Below are the code and all the weights of a small trained network. Each question names an input and a class and asks about switching units off, where a switched-off unit gives its printed mean instead of its output.

import numpy as np


def w(rows, s, z=0):
    codes = np.array(rows[::2]) - 128.0
    scale = np.full(codes.shape[1], s)
    scale[-1] = z or s
    return codes * scale


def norm(h):
    return h / np.sqrt((h * h).mean(-1, keepdims=True) + 1e-5)


def f(y):
    return y / 2 * (1 + np.tanh(0.7978845608 * (y + 0.044715 * y**3)))


def log_softmax(a):
    a = a - a.max(-1, keepdims=True)
    return a - np.log(np.exp(a).sum(-1, keepdims=True))


def net(x, mask):
    res = np.array(x, float).reshape(1, 6) / 4 @ E
    u = 0
    for l in range(2):
        y = f(norm(res) @ A[l][:, :-1].T + A[l][:, -1])
        res = res + np.where(mask[u : u + 11], y, B[l][:, -1]) @ B[l][:, :-1]
        u += 11
    return log_softmax(norm(res)[-1] @ U[:, :-1].T + U[:, -1])


A, B = {}, {}
E = w([
[39,95,200,253,137],'x0',
[235,107,181,212,50],'x1',
[136,230,137,227,218],'x2',
[42,126,148,55,151],'x3',
[184,199,222,116,81],'x4',
[83,186,34,126,9],'x5',
],0.0054)
A[0] = w([
[147,148,107,248,198,109],'L0N0',
[69,169,98,94,160,28],'L0N1',
[139,175,100,124,116,92],'L0N2',
[167,100,175,95,116,111],'L0N3',
[154,131,56,132,215,63],'L0N4',
[95,60,118,184,139,252],'L0N5',
[71,47,86,110,124,169],'L0N6',
[128,142,38,166,124,16],'L0N7',
[109,142,152,188,95,199],'L0N8',
[202,151,133,134,52,200],'L0N9',
[162,80,180,93,123,83],'L0N10',
],0.012,0.003)
B[0] = w([
[237,169,159,101,136,255],'L0N0',
[166,169,220,97,58,172],'L0N1',
[89,128,126,74,111,145],'L0N2',
[210,72,220,139,244,162],'L0N3',
[140,145,50,101,128,179],'L0N4',
[122,158,2,126,130,225],'L0N5',
[110,123,97,174,104,215],'L0N6',
[145,67,100,65,197,155],'L0N7',
[135,59,71,126,56,203],'L0N8',
[112,30,132,194,83,239],'L0N9',
[208,143,178,116,227,163],'L0N10',
],0.0071,0.0058)
A[1] = w([
[46,133,164,13,119,112],'L1N0',
[217,126,152,254,62,101],'L1N1',
[46,161,118,201,202,84],'L1N2',
[46,141,108,120,217,94],'L1N3',
[44,148,65,101,42,252],'L1N4',
[218,117,114,60,158,154],'L1N5',
[147,183,194,220,71,188],'L1N6',
[144,153,152,242,153,104],'L1N7',
[174,112,149,235,174,130],'L1N8',
[49,97,203,18,108,97],'L1N9',
[65,49,227,150,177,180],'L1N10',
],0.0099,0.0047)
B[1] = w([
[104,254,124,114,105,168],'L1N0',
[151,136,121,154,15,235],'L1N1',
[174,67,70,164,115,134],'L1N2',
[174,140,111,109,42,146],'L1N3',
[32,82,215,155,146,255],'L1N4',
[52,39,98,158,199,201],'L1N5',
[107,12,73,206,106,190],'L1N6',
[135,101,142,87,59,159],'L1N7',
[169,160,172,69,90,194],'L1N8',
[167,231,101,56,167,159],'L1N9',
[180,65,58,182,188,167],'L1N10',
],0.0073,0.0078)
U = w([
[207,136,51,110,215,136],'0',
[94,249,171,44,74,84],'1',
[243,94,125,202,10,205],'2',
[8,72,59,165,105,159],'3',
[196,73,239,165,181,2],'4',
],0.013,0.0032)

Each question gives the input, the list of numbers given to net, and the class t.
The units are the neurons (one row each of A and B). Each row of codes is followed by its name. A weight is (code - 128) times the scale printed after its matrix; where a second scale follows, it is the last column's (A, B and U).
mask holds one flag per neuron, layer by layer. A switched-off neuron (its flag False) gives its mean, the last column of its row in B, instead of its output. The means were averaged over made-up inputs and are rounded, as every weight is.
A unit's drop is (log p(t) with every unit on - log p(t) with that unit switched off) / (log p(t) with every unit on - log p(t) with every unit switched off).
The circuit of an input: a set's keep is (log p(t) with only the set's units on - log p(t) with every unit switched off) / (log p(t) with every unit on - log p(t) with every unit switched off). Starting from the 12 units with the biggest drops (on a tie, the unit counted first), units are removed one at a time, each time the one whose removal leaves the highest keep (on an exact tie, the one counted first), for as long as the keep stays at least 0.8.
units of the circuit, in order: the units of the circuit, biggest drop first
most important unit: the unit with the biggest drop
top k neurons: the k neurons with the biggest drops, biggest first
top k neurons in layer l: the k neurons of layer l with the biggest drops, biggest first
drop when u is switched off: that unit's drop, to one decimal
input [3,-6,5,7,0,2], class 1: units of the circuit, in order : (L0N1)
input [2,4,-4,1,-4,1], class 3: units of the circuit, in order : (L0N5; L0N0)
input [0,5,-8,5,-5,-1], class 0: top 2 neurons in layer 1 : (L1N4; L1N1)
input [2,-3,3,-7,1,-6], class 0: units of the circuit, in order : (L0N9; L1N4)
input [-3,-2,-6,-8,-5,-3], class 3: top 2 neurons in layer 1 : (L1N5; L1N9)
input [-4,5,-8,2,-3,1], class 4: units of the circuit, in order : (L0N3; L0N10; L1N5)
input [-4,1,8,-1,-1,-8], class 0: top 2 neurons in layer 1 : (L1N4; L1N5)
input [2,2,-3,-4,1,-4], class 4: top 2 neurons : (L0N3; L0N10)
input [3,-7,-4,-1,4,-2], class 1: top 3 neurons in layer 0 : (L0N9; L0N1; L0N0)
input [3,2,-2,-3,-5,-8], class 0: top 2 neurons in layer 0 : (L0N5; L0N9)
input [-8,-6,-1,-4,3,3], class 1: top 4 neurons in layer 1 : (L1N6; L1N0; L1N9; L1N10)
input [4,7,-4,7,-6,-7], class 0: top 2 neurons in layer 0 : (L0N5; L0N9)
input [-8,8,-2,-4,-7,5], class 3: top 2 neurons : (L0N0; L0N7)
input [-3,-2,6,6,1,-8], class 0: units of the circuit, in order : (L1N4)
input [-3,-3,5,8,-7,-3], class 1: top 3 neurons in layer 0 : (L0N1; L0N9; L0N8)
input [1,-8,-2,3,7,-4], class 0: top 3 neurons in layer 1 : (L1N10; L1N4; L1N1)
input [5,-6,7,-7,1,-2], class 2: top 2 neurons in layer 0 : (L0N10; L0N8)
input [0,-2,7,4,-3,8], class 1: drop when L0N1 is switched off : 0.4
input [1,0,6,4,-6,0], class 0: drop when L0N0 is switched off : 0.5
input [-6,6,-1,6,-3,-3], class 4: drop when L1N4 is switched off : -0.1
input [6,-8,0,6,6,-7], class 0: most important unit : L1N10
